7  -1  10  9  -28  11  10  -7  8  3  -2  16  6  -18  -24  -2  -5  -11  -11  23  12  5  -24  2  -1  -44  -4  -10 | 7
-2  23  11  -14  -6  9  3  -2  -35  -5  15  11  11  2  -5  -9  -14  -6  -1  20  6  -2  -37  -8  -5  -22  -11  -1 | 1
-1  11  -13  18  -48  23  -4  -15  -41  37  -22  -34  23  -28  -11  26  -4  12  -23  11  18  -32  -8  29  -11  -35  9  -11 | 6
-15  14  -11  -23  -17  6  -5  0  -63  30  13  -15  37  26  29  20  -18  6  -2  -3  4  -42  -29  20  -4  -5  8  -20 | 1
8  -11  -15  5  -46  10  1  -3  -42  52  3  -8  47  13  7  34  -15  12  -13  -3  14  -40  -13  31  -5  -26  19  -28 | 7
8  -7  -11  -19  41  9  15  31  -25  32  -20  -17  43  -16  1  28  -29  4  -10  41  -33  -9  8  -25  -22  -11  -3  -53 | 4
2  18  9  -12  -23  10  4  -4  -34  8  19  25  23  2  -11  -7  -16  -6  -4  25  10  -8  -40  3  -13  -35  -15  -13 | 2
-21  -21  -2  -12  -24  -19  -9  12  17  12  32  21  35  48  -17  20  3  -5  -14  -8  24  -17  7  47  -37  -39  -8  -32 | 0
-14  -19  -3  12  -43  0  -5  38  -10  41  -2  -31  32  -49  -35  36  14  -1  -19  36  5  -21  0  -5  -46  -17  -3  -49 | 10
5  -13  -19  10  -7  4  -7  -14  -44  -9  -52  -34  -24  -33  26  8  -16  21  2  -9  30  15  -21  10  18  -2  42  4 | 10
